The symbols move the nodes like this.
miga: s>soke, x>sora, m>toru, l>zori, o>pegi
nide: s>vemi, x>bada, m>zere, l>kamo, o>fifi
lele: s>nunu, x>bido, m>ridi, l>kori, o>somu
zize: s>pako, x>temi, m>ruru, l>bada, o>kamo
kori: s>golu, x>vemi, m>fifi, l>lele, o>rele
zori: s>depa, x>seva, m>zolo, l>miga, o>gumo
zive: s>bada, x>gumo, m>gezo, l>ruru, o>zere
seva: s>fifi, x>zere, m>bute, l>sora, o>zori
bute: s>seva, x>bola, m>golu, l>zura, o>zolo
tuda: s>nabi, x>kivo, m>pako, l>zado, o>lese
befa: s>toru, x>nunu, m>somu, l>monu, o>kivo
bola: s>zere, x>gezo, m>filo, l>lobu, o>bute
fifi: s>kori, x>nide, m>seva, l>ridi, o>depa
lobu: s>pezu, x>nabi, m>lese, l>bola, o>zura
filo: s>bola, x>zado, m>vemi, l>lese, o>golu
monu: s>zolo, x>golu, m>rele, l>befa, o>liva
rele: s>monu, x>kori, m>depa, l>somu, o>keso
bogu: s>gumo, x>zolo, m>liva, l>lovu, o>gezo
fisu: s>zado, x>keso, m>bada, l>pako, o>vemi
lovu: s>pegi, x>toru, m>kivo, l>bogu, o>nabi
nunu: s>zura, x>lese, m>lele, l>golu, o>befa
zado: s>gezo, x>liva, m>fisu, l>tuda, o>filo
bada: s>fisu, x>kupo, m>zive, l>zize, o>nide
pezu: s>kamo, x>ruru, m>lobu, l>zere, o>sora
vemi: s>filo, x>fisu, m>nide, l>bido, o>kori
keso: s>liva, x>rele, m>kupo, l>foli, o>fisu
kupo: s>keso, x>depa, m>gumo, l>temi, o>bada
pako: s>tuda, x>foli, m>zize, l>fisu, o>bido
zura: s>sora, x>lobu, m>nunu, l>bute, o>toru
temi: s>foli, x>soke, m>pegi, l>kupo, o>zize
golu: s>bute, x>filo, m>kori, l>nunu, o>monu
liva: s>bogu, x>monu, m>keso, l>kivo, o>zado
somu: s>befa, x>lele, m>soke, l>rele, o>foli
ridi: s>lele, x>kamo, m>sora, l>fifi, o>soke
depa: s>rele, x>fifi, m>zori, l>soke, o>kupo
pegi: s>temi, x>miga, m>lovu, l>gumo, o>ruru
gezo: s>zive, x>bogu, m>zado, l>nabi, o>bola
gumo: s>kupo, x>zori, m>bogu, l>pegi, o>zive
nabi: s>ruru, x>lovu, m>tuda, l>gezo, o>lobu
sora: s>ridi, x>pezu, m>zura, l>seva, o>miga
ruru: s>zize, x>pegi, m>nabi, l>zive, o>pezu
zolo: s>zori, x>bute, m>monu, l>toru, o>bogu
foli: s>kivo, x>somu, m>temi, l>keso, o>pako
lese: s>lobu, x>tuda, m>bido, l>filo, o>nunu
kivo: s>lovu, x>befa, m>foli, l>liva, o>tuda
zere: s>nide, x>zive, m>bola, l>pezu, o>seva
soke: s>somu, x>ridi, m>miga, l>depa, o>temi
toru: s>miga, x>zura, m>befa, l>zolo, o>lovu
kamo: s>bido, x>zize, m>pezu, l>nide, o>ridi
bido: s>lese, x>pako, m>kamo, l>vemi, o>lele

In the rows, 449 means zero.

The rows follow the links: the fewer symbols apart two nodes are, the more alike their rows tend to be.

Each row is also shifted at random along 4 hidden directions that mean nothing.

Rows in random order:
Each row stands for one node.
v1: 378 340 506 503 443 350 547 455 356 478 652 435 428 355 448 494 494 349 419 363 607 621 535 421 520 493 433 435 412 365 513 438 300 430 403 375
v2: 210 550 365 483 374 481 594 471 372 489 520 433 402 417 420 329 511 559 474 473 428 513 425 556 621 587 539 571 365 383 407 500 435 378 293 335
v3: 667 420 460 502 409 483 432 483 491 536 529 300 430 549 542 374 407 377 461 516 449 406 432 428 474 457 504 526 446 591 422 415 352 477 576 378
v4: 271 508 304 414 399 382 549 387 271 454 410 525 380 554 397 471 387 525 419 377 436 417 436 481 408 431 437 443 465 406 459 460 525 461 357 489
v5: 273 575 415 373 381 462 357 448 502 299 331 582 501 449 409 506 446 432 436 491 469 357 421 415 342 336 379 391 531 455 480 533 562 486 422 573
v6: 275 406 418 345 288 384 508 517 541 325 421 453 537 459 389 460 483 465 413 487 542 427 393 546 448 300 441 401 532 452 461 621 567 419 319 503
v7: 342 361 446 472 465 552 449 445 446 390 408 431 439 330 458 417 475 573 553 474 404 469 457 482 428 567 531 507 425 407 486 373 456 420 427 395
v8: 702 550 447 419 527 543 370 493 421 454 365 462 432 448 527 416 406 415 411 528 450 526 473 453 526 562 505 617 482 405 453 470 463 331 481 373
v9: 552 407 436 370 478 358 524 484 609 507 538 455 536 517 483 526 442 347 373 466 596 538 473 522 564 420 479 438 549 383 465 627 444 323 421 432
v10: 261 287 363 432 299 372 540 477 404 363 511 467 422 442 484 463 473 493 428 458 534 477 446 530 398 445 475 427 514 426 550 431 432 469 342 472
v11: 499 398 452 368 428 406 367 462 577 300 368 460 565 382 465 582 442 331 478 480 491 372 508 408 433 375 368 401 502 533 524 512 543 444 498 526
v12: 541 517 400 423 578 380 459 371 415 473 416 537 437 430 468 573 364 389 430 355 412 394 544 372 481 531 370 445 406 436 445 425 486 442 530 442
v13: 513 343 426 424 414 409 407 418 567 386 401 506 477 496 487 549 412 437 459 412 431 372 423 406 270 323 366 310 491 553 491 376 467 597 524 569
v14: 351 544 404 463 395 523 458 367 597 461 399 512 457 506 420 338 458 577 521 491 342 352 366 516 480 464 461 437 477 468 377 466 517 451 394 449
v15: 274 540 437 410 342 527 424 508 546 361 414 474 455 383 444 331 502 508 460 552 501 461 368 578 516 497 529 555 547 390 423 567 495 309 354 424
v16: 306 517 340 427 330 446 431 454 493 409 446 461 440 527 487 502 373 383 385 488 499 410 473 429 438 391 493 515 519 395 527 486 454 455 469 504
v17: 551 362 437 378 467 355 469 402 585 429 472 521 437 533 485 496 484 436 382 409 482 511 409 526 378 410 420 346 571 432 477 496 478 460 387 503
v18: 421 562 449 496 402 560 345 447 364 396 350 427 415 493 426 385 461 485 493 491 374 307 393 421 387 349 407 488 382 538 421 383 440 542 481 491
v19: 217 525 420 435 337 489 359 472 491 307 332 486 516 362 461 555 428 398 482 475 478 354 501 365 375 360 388 458 433 445 527 444 507 446 469 543
v20: 534 568 421 362 531 361 401 422 449 484 443 513 407 558 455 487 388 434 315 413 513 512 457 481 429 354 448 423 507 341 440 587 498 391 419 504
v21: 266 520 442 448 499 354 554 437 403 512 571 478 463 367 418 491 478 403 393 403 517 544 558 477 603 558 446 472 356 315 458 511 428 336 404 335
v22: 247 440 467 436 534 388 460 380 589 464 485 473 518 444 370 522 422 460 475 434 395 390 441 331 373 346 368 306 444 423 416 447 436 485 495 533
v23: 292 407 261 422 368 430 503 374 425 435 448 500 417 569 524 540 316 443 450 420 377 312 508 437 376 431 476 507 447 525 531 310 475 557 513 476
v24: 374 424 460 526 270 512 524 542 220 434 489 290 417 523 387 343 499 478 493 488 459 329 361 473 451 328 485 455 367 595 399 438 388 547 405 432
v25: 399 604 458 441 389 563 342 473 692 460 399 438 451 541 453 357 442 448 452 546 436 379 336 481 434 381 443 469 535 455 347 513 423 451 458 454
v26: 363 366 460 477 441 517 442 404 568 480 406 389 459 498 444 342 421 610 555 501 337 371 334 481 349 417 509 387 486 457 392 350 414 535 497 483
v27: 561 428 600 522 495 433 440 501 373 468 425 456 421 368 395 312 604 495 434 423 471 561 359 523 471 459 390 359 415 424 356 465 430 453 301 449
v28: 481 292 346 374 549 394 535 419 273 498 457 476 442 447 411 516 386 548 385 389 450 588 488 524 396 551 576 475 519 315 481 493 551 355 393 439
v29: 639 390 536 478 578 325 495 447 309 510 560 464 381 409 440 531 494 335 363 322 511 633 550 372 447 494 355 407 356 388 437 452 326 443 436 420
v30: 706 341 405 485 443 461 469 445 251 455 437 417 363 507 517 376 447 524 388 430 450 529 453 530 401 554 518 498 496 466 475 350 422 467 388 393
v31: 595 368 390 412 437 427 482 460 452 395 441 413 504 504 512 575 363 298 425 465 511 408 552 412 421 414 474 496 466 557 552 434 431 462 570 463
v32: 504 408 423 433 422 385 425 455 423 367 417 389 501 523 442 584 394 350 439 460 444 288 482 371 329 279 372 362 424 628 478 459 489 591 556 577
v33: 363 508 407 395 459 437 412 472 542 413 451 477 487 397 515 574 387 319 381 488 520 463 509 407 473 459 474 523 494 399 526 504 450 384 460 437
v34: 480 521 377 444 525 389 451 355 358 465 387 535 457 538 437 525 383 441 400 374 354 379 480 435 396 450 355 384 403 444 454 459 503 493 461 517
v35: 370 272 399 429 406 564 450 444 495 383 345 412 472 431 432 386 409 634 537 530 371 405 364 526 366 512 596 480 557 417 481 390 562 426 443 447
v36: 475 558 435 541 532 494 425 408 330 505 421 444 417 418 431 413 452 447 525 397 320 384 503 372 526 566 435 499 316 483 417 335 398 493 545 392
v37: 570 336 403 386 599 430 336 352 633 434 298 515 546 396 455 616 337 426 469 425 401 420 463 372 335 461 402 358 528 454 504 401 537 445 547 538
v38: 330 498 561 615 490 465 512 483 266 595 616 273 355 444 345 358 496 524 512 373 359 401 350 282 475 453 452 430 236 470 319 318 257 528 506 393
v39: 250 397 432 439 452 414 540 401 418 590 584 369 429 517 382 465 383 503 443 365 431 455 426 367 407 374 474 359 407 404 425 422 379 486 468 489
v40: 519 415 509 448 398 519 424 547 580 388 414 348 516 386 475 419 505 398 515 538 485 412 460 462 528 457 497 534 457 526 447 453 460 421 471 383
v41: 498 400 569 498 449 471 366 490 527 415 490 452 449 323 460 388 576 419 500 451 473 477 414 438 437 485 377 419 405 497 425 374 382 468 443 433
v42: 440 553 444 505 403 576 296 478 463 348 340 439 457 444 499 398 455 393 508 468 402 286 473 367 390 405 454 515 358 558 482 351 429 510 597 437
v43: 609 355 488 483 415 458 442 431 418 449 499 423 405 506 441 301 526 564 424 448 408 496 338 532 392 446 447 407 478 452 370 420 400 499 380 451
v44: 622 473 514 444 420 510 391 508 442 385 349 422 474 475 425 445 489 418 517 504 410 337 389 449 415 357 404 426 440 586 397 480 494 495 476 462
v45: 327 436 559 461 365 504 470 583 373 296 363 449 502 228 382 379 641 476 536 529 508 433 429 534 573 481 437 473 402 484 425 556 557 371 325 391
v46: 629 513 423 445 534 480 395 420 601 492 365 511 470 411 535 408 404 450 460 460 375 518 522 481 549 607 483 555 470 416 443 430 499 335 502 374
v47: 555 321 474 495 388 511 443 488 466 379 425 446 461 347 502 399 518 458 485 494 450 507 451 501 441 553 470 481 474 468 481 372 392 439 430 371
v48: 415 536 426 434 448 538 399 419 458 349 242 570 472 405 395 380 487 581 511 455 311 385 399 538 410 470 396 433 443 473 420 462 564 457 381 493
v49: 222 269 365 362 418 454 438 389 516 293 341 538 532 319 424 567 381 521 518 468 442 423 495 472 321 519 542 419 533 426 612 383 640 430 463 528
v50: 433 411 546 470 555 526 386 452 487 443 416 406 489 296 380 388 479 517 540 441 377 445 455 395 461 535 445 461 405 421 391 389 457 387 468 440

Some nodes, each with its row:
zere v3
zize v17
lese v23
filo v2
pegi v32
zura v33
lobu v16
tuda v4
ruru v6
kivo v34
zado v14
ridi v1
bogu v18
bada v43
miga v11
pako v39
depa v41
rele v50

Row, symbols taken left to right, then the row they reach:
v47 o o: v27
v29 m m m: v12
v37 o o x: v22
v24 m m m: v26
v25 o l x: v20
v44 m x: v42
v36 m m m: v45
v35 o x o: v7
v5 o s o: v9
v30 o l x: v10
v40 o l m: v19
v46 o l x: v21
v31 l m: v8

